Below is a small trained network, with its code and all its weights. Each question gives an input and a class and asks what happens when units are switched off, that is, made to give their printed mean instead of their output.

import numpy as np


def w(rows, s, z=0):
    codes = np.array(rows[::2]) - 128.0
    scale = np.full(codes.shape[1], s)
    scale[-1] = z or s
    return codes * scale


def norm(h):
    return h / np.sqrt((h * h).mean(-1, keepdims=True) + 1e-5)


def f(y):
    return np.maximum(y, 0)


def log_softmax(a):
    a = a - a.max(-1, keepdims=True)
    return a - np.log(np.exp(a).sum(-1, keepdims=True))


def net(x, mask):
    res = np.array(x, float).reshape(1, 4) / 4 @ E
    u = 0
    for l in range(2):
        y = f(norm(res) @ A[l][:, :-1].T + A[l][:, -1])
        res = res + np.where(mask[u : u + 8], y, B[l][:, -1]) @ B[l][:, :-1]
        u += 8
    return log_softmax(norm(res)[-1] @ U[:, :-1].T + U[:, -1])


A, B = {}, {}
E = w([
[16,155,60,56,5],'x0',
[87,45,165,87,159],'x1',
[139,162,2,145,151],'x2',
[40,200,180,88,165],'x3',
],0.008)
A[0] = w([
[209,180,85,139,54,50],'0.n1',
[193,94,40,112,38,107],'0.n2',
[62,250,86,197,128,103],'0.n3',
[140,62,231,158,123,193],'0.n4',
[245,32,131,160,202,90],'0.n5',
[140,82,179,142,175,113],'0.n6',
[97,71,218,183,248,174],'0.n7',
[86,24,55,9,2,252],'0.n8',
],0.0079,0.0037)
B[0] = w([
[217,117,93,209,135,164],'0.n1',
[78,99,111,153,2,192],'0.n2',
[90,249,201,198,155,176],'0.n3',
[231,105,74,93,140,197],'0.n4',
[142,142,177,77,84,209],'0.n5',
[194,95,142,15,85,167],'0.n6',
[231,61,173,51,102,210],'0.n7',
[62,138,135,127,135,255],'0.n8',
],0.0077,0.009)
A[1] = w([
[123,192,70,89,143,202],'1.n1',
[169,254,104,146,139,60],'1.n2',
[181,92,147,67,131,86],'1.n3',
[117,142,102,139,85,66],'1.n4',
[172,138,80,170,32,106],'1.n5',
[146,196,139,66,41,54],'1.n6',
[174,27,84,36,148,29],'1.n7',
[151,156,80,106,150,3],'1.n8',
],0.012,0.0036)
B[1] = w([
[92,172,144,103,122,189],'1.n1',
[119,197,148,149,169,200],'1.n2',
[133,148,164,109,136,252],'1.n3',
[147,6,180,136,210,174],'1.n4',
[140,63,59,146,161,243],'1.n5',
[101,98,62,119,174,204],'1.n6',
[149,150,176,138,118,254],'1.n7',
[99,167,133,169,181,130],'1.n8',
],0.011,0.0065)
U = w([
[56,112,168,137,109,98],'0',
[222,93,251,99,132,253],'1',
[153,176,174,194,159,120],'2',
[161,62,104,202,111,34],'3',
],0.014,0.0023)

Each question gives the input, the list of numbers given to net, and the class t.
The units are the neurons (one row each of A and B). Each row of codes is followed by its name. A weight is (code - 128) times the scale printed after its matrix; where a second scale follows, it is the last column's (A, B and U).
mask holds one flag per neuron, layer by layer. A switched-off neuron (its flag False) gives its mean, the last column of its row in B, instead of its output. The means were averaged over made-up inputs and are rounded, as every weight is.
A unit's drop is (log p(t) with every unit on - log p(t) with that unit switched off) / (log p(t) with every unit on - log p(t) with every unit switched off).
The circuit of an input: a set's keep is (log p(t) with only the set's units on - log p(t) with every unit switched off) / (log p(t) with every unit on - log p(t) with every unit switched off). Starting from the 12 units with the biggest drops (on a tie, the unit counted first), units are removed one at a time, each time the one whose removal leaves the highest keep (on an exact tie, the one counted first), for as long as the keep stays at least 0.8.
circuit, biggest first: the units of the circuit, biggest drop first
k most important neurons: the k neurons with the biggest drops, biggest first
k most important neurons of layer l: the k neurons of layer l with the biggest drops, biggest first
drop of u: that unit's drop, to one decimal
input [-3,-6,-4,-7], class 3: 2 most important neurons : [1.n5, 0.n7]
input [5,6,2,-5], class 0: circuit, biggest first : [0.n8]
input [6,6,-6,-2], class 0: circuit, biggest first : [0.n8, 0.n7]
input [1,-2,-4,3], class 0: 2 most important neurons of layer 1 : [1.n6, 1.n7]
input [7,-4,-3,-5], class 3: 2 most important neurons of layer 1 : [1.n5, 1.n4]
input [2,-1,-8,-7], class 3: circuit, biggest first : [0.n7, 1.n5, 1.n6]
input [1,0,4,2], class 2: 2 most important neurons : [0.n3, 1.n2]
input [1,-8,-1,-5], class 3: 2 most important neurons : [0.n2, 1.n5]
input [3,0,-6,-5], class 3: 2 most important neurons of layer 0 : [0.n7, 0.n4]
input [5,-7,-6,-1], class 0: drop of 1.n4 : -0.1
input [1,-7,-8,6], class 2: drop of 1.n4 : 0.0
input [1,6,4,2], class 0: drop of 0.n4 : 0.2
